Below are the code and all the weights of a small trained network. Each question names an input and a class and asks about switching units off, where a switched-off unit gives its printed mean instead of its output.

import numpy as np


def w(rows, s, z=0):
    codes = np.array(rows[::2]) - 128.0
    scale = np.full(codes.shape[1], s)
    scale[-1] = z or s
    return codes * scale


def norm(h):
    return h / np.sqrt((h * h).mean(-1, keepdims=True) + 1e-5)


def f(y):
    return np.maximum(y, 0)


def log_softmax(a):
    a = a - a.max(-1, keepdims=True)
    return a - np.log(np.exp(a).sum(-1, keepdims=True))


def net(x, mask):
    res = np.array(x, float).reshape(1, 4) / 4 @ E
    u = 0
    for l in range(4):
        y = f(norm(res) @ A[l][:, :-1].T + A[l][:, -1])
        res = res + np.where(mask[u : u + 9], y, B[l][:, -1]) @ B[l][:, :-1]
        u += 9
    return log_softmax(norm(res)[-1] @ U[:, :-1].T + U[:, -1])


A, B = {}, {}
E = w([
[38,108,191,165],'x0',
[171,163,254,157],'x1',
[157,18,165,160],'x2',
[251,42,9,232],'x3',
],0.00082)
A[0] = w([
[144,33,139,209,45],'0.n0',
[196,162,138,73,130],'0.n1',
[175,107,198,205,5],'0.n2',
[128,111,176,181,204],'0.n3',
[150,22,124,80,63],'0.n4',
[193,102,172,171,177],'0.n5',
[86,208,121,111,103],'0.n6',
[125,148,121,254,97],'0.n7',
[129,166,146,232,135],'0.n8',
],0.0035,0.0025)
B[0] = w([
[19,121,148,207,190],'0.n0',
[191,96,139,59,183],'0.n1',
[35,197,30,253,162],'0.n2',
[137,83,179,105,250],'0.n3',
[65,65,127,212,162],'0.n4',
[99,83,191,89,243],'0.n5',
[114,190,161,172,189],'0.n6',
[154,54,164,143,179],'0.n7',
[143,78,193,127,186],'0.n8',
],0.0039,0.0019)
A[1] = w([
[147,141,58,245,71],'1.n0',
[208,183,97,4,78],'1.n1',
[67,194,30,83,92],'1.n2',
[126,170,190,124,2],'1.n3',
[167,89,154,180,162],'1.n4',
[178,154,116,68,94],'1.n5',
[113,146,189,160,86],'1.n6',
[102,131,37,178,88],'1.n7',
[100,141,35,149,78],'1.n8',
],0.0031,0.0047)
B[1] = w([
[188,71,125,234,137],'1.n0',
[181,174,3,55,165],'1.n1',
[163,170,178,94,166],'1.n2',
[153,111,204,76,128],'1.n3',
[142,144,119,82,254],'1.n4',
[150,148,69,115,143],'1.n5',
[140,166,105,113,148],'1.n6',
[74,153,149,172,148],'1.n7',
[61,147,148,168,142],'1.n8',
],0.0047,0.0019)
A[2] = w([
[106,181,45,231,2],'2.n0',
[77,26,85,89,157],'2.n1',
[59,223,164,128,49],'2.n2',
[58,79,4,127,93],'2.n3',
[148,93,233,212,145],'2.n4',
[78,233,124,105,90],'2.n5',
[63,97,27,202,67],'2.n6',
[118,60,23,154,123],'2.n7',
[76,68,164,102,148],'2.n8',
],0.0031)
B[2] = w([
[224,89,180,203,134],'2.n0',
[178,167,211,145,218],'2.n1',
[122,164,28,93,166],'2.n2',
[156,249,170,184,160],'2.n3',
[141,131,43,72,251],'2.n4',
[34,131,122,191,175],'2.n5',
[184,253,95,209,154],'2.n6',
[158,184,197,120,173],'2.n7',
[187,158,127,130,238],'2.n8',
],0.004,0.0024)
A[3] = w([
[9,171,114,144,92],'3.n0',
[218,179,126,88,123],'3.n1',
[77,25,150,234,139],'3.n2',
[82,147,39,186,130],'3.n3',
[3,200,103,132,107],'3.n4',
[127,87,124,194,1],'3.n5',
[70,194,123,111,112],'3.n6',
[34,192,188,27,145],'3.n7',
[73,123,103,110,15],'3.n8',
],0.004,0.0068)
B[3] = w([
[40,80,84,183,163],'3.n0',
[69,89,143,145,201],'3.n1',
[57,219,123,61,177],'3.n2',
[179,77,144,157,158],'3.n3',
[42,73,64,195,187],'3.n4',
[124,182,127,181,128],'3.n5',
[84,88,110,169,171],'3.n6',
[185,64,120,150,253],'3.n7',
[227,180,2,214,128],'3.n8',
],0.0054,0.0035)
U = w([
[249,7,254,16,249],'0',
[251,248,142,252,196],'1',
[211,246,193,191,48],'2',
[5,223,251,13,212],'3',
[10,9,14,251,218],'4',
[126,167,103,97,2],'5',
[252,189,6,4,184],'6',
[126,167,104,95,2],'7',
],0.0075,0.0073)

Each question gives the input, the list of numbers given to net, and the class t.
The units are the neurons (one row each of A and B). Each row of codes is followed by its name. A weight is (code - 128) times the scale printed after its matrix; where a second scale follows, it is the last column's (A, B and U).
mask holds one flag per neuron, layer by layer. A switched-off neuron (its flag False) gives its mean, the last column of its row in B, instead of its output. The means were averaged over made-up inputs and are rounded, as every weight is.
A unit's drop is (log p(t) with every unit on - log p(t) with that unit switched off) / (log p(t) with every unit on - log p(t) with every unit switched off).
The circuit of an input: a set's keep is (log p(t) with only the set's units on - log p(t) with every unit switched off) / (log p(t) with every unit on - log p(t) with every unit switched off). Starting from the 12 units with the biggest drops (on a tie, the unit counted first), units are removed one at a time, each time the one whose removal leaves the highest keep (on an exact tie, the one counted first), for as long as the keep stays at least 0.8.
circuit, biggest first: the units of the circuit, biggest drop first
most important unit: the unit with the biggest drop
k most important neurons: the k neurons with the biggest drops, biggest first
k most important neurons of layer l: the k neurons of layer l with the biggest drops, biggest first
drop of u: that unit's drop, to one decimal
input [-2,-3,-2,2], class 1: circuit, biggest first -> (2.n3)
input [-7,-3,-3,-6], class 6: circuit, biggest first -> (1.n1, 0.n0)
input [-8,-4,1,1], class 6: circuit, biggest first -> (3.n7, 3.n4)
input [0,-3,4,4], class 1: circuit, biggest first -> (2.n1, 2.n3, 2.n7)
input [4,0,3,4], class 3: circuit, biggest first -> (3.n2, 0.n0)
input [6,-5,3,3], class 1: circuit, biggest first -> (2.n3, 2.n1, 2.n7)
input [-3,-2,-6,0], class 6: 3 most important neurons -> (1.n1, 0.n0, 0.n1)
input [2,-2,-4,3], class 1: circuit, biggest first -> (3.n4, 2.n7)
input [-6,4,-6,0], class 6: circuit, biggest first -> (1.n1, 0.n1)
input [-7,0,2,-1], class 6: circuit, biggest first -> (0.n1, 3.n7)
input [0,-3,7,6], class 1: circuit, biggest first -> (2.n1, 2.n7)
input [-5,-2,-7,6], class 6: 4 most important neurons of layer 0 -> (0.n0, 0.n2, 0.n4, 0.n1)
input [5,-5,8,7], class 3: circuit, biggest first -> (3.n2, 0.n0, 3.n7)
input [7,-4,3,1], class 3: circuit, biggest first -> (3.n2)
input [-5,-5,-4,0], class 6: 4 most important neurons of layer 0 -> (0.n0, 0.n2, 0.n1, 0.n4)
input [-6,5,-3,2], class 6: 2 most important neurons -> (1.n1, 0.n1)
input [-5,-3,2,-1], class 0: 2 most important neurons -> (0.n1, 0.n2)
input [6,8,8,0], class 3: 3 most important neurons -> (3.n2, 0.n2, 0.n0)
input [-8,-8,-5,-3], class 6: 4 most important neurons of layer 0 -> (0.n0, 0.n2, 0.n1, 0.n4)
input [-5,3,5,3], class 0: most important neuron -> (2.n4)
input [-4,-1,-8,6], class 6: 2 most important neurons -> (0.n0, 0.n2)
input [-7,-7,-6,6], class 1: drop of 0.n2 -> -0.1
input [-4,1,-4,-5], class 4: drop of 0.n6 -> 0.2
input [-1,4,0,8], class 0: drop of 2.n4 -> 0.1
input [-7,2,-4,-1], class 6: drop of 1.n1 -> 0.2
input [5,5,-3,8], class 3: 3 most important neurons -> (3.n2, 0.n0, 0.n2)
input [8,2,2,7], class 3: most important unit -> 3.n2
input [-1,4,7,0], class 3: 2 most important neurons -> (3.n2, 0.n2)
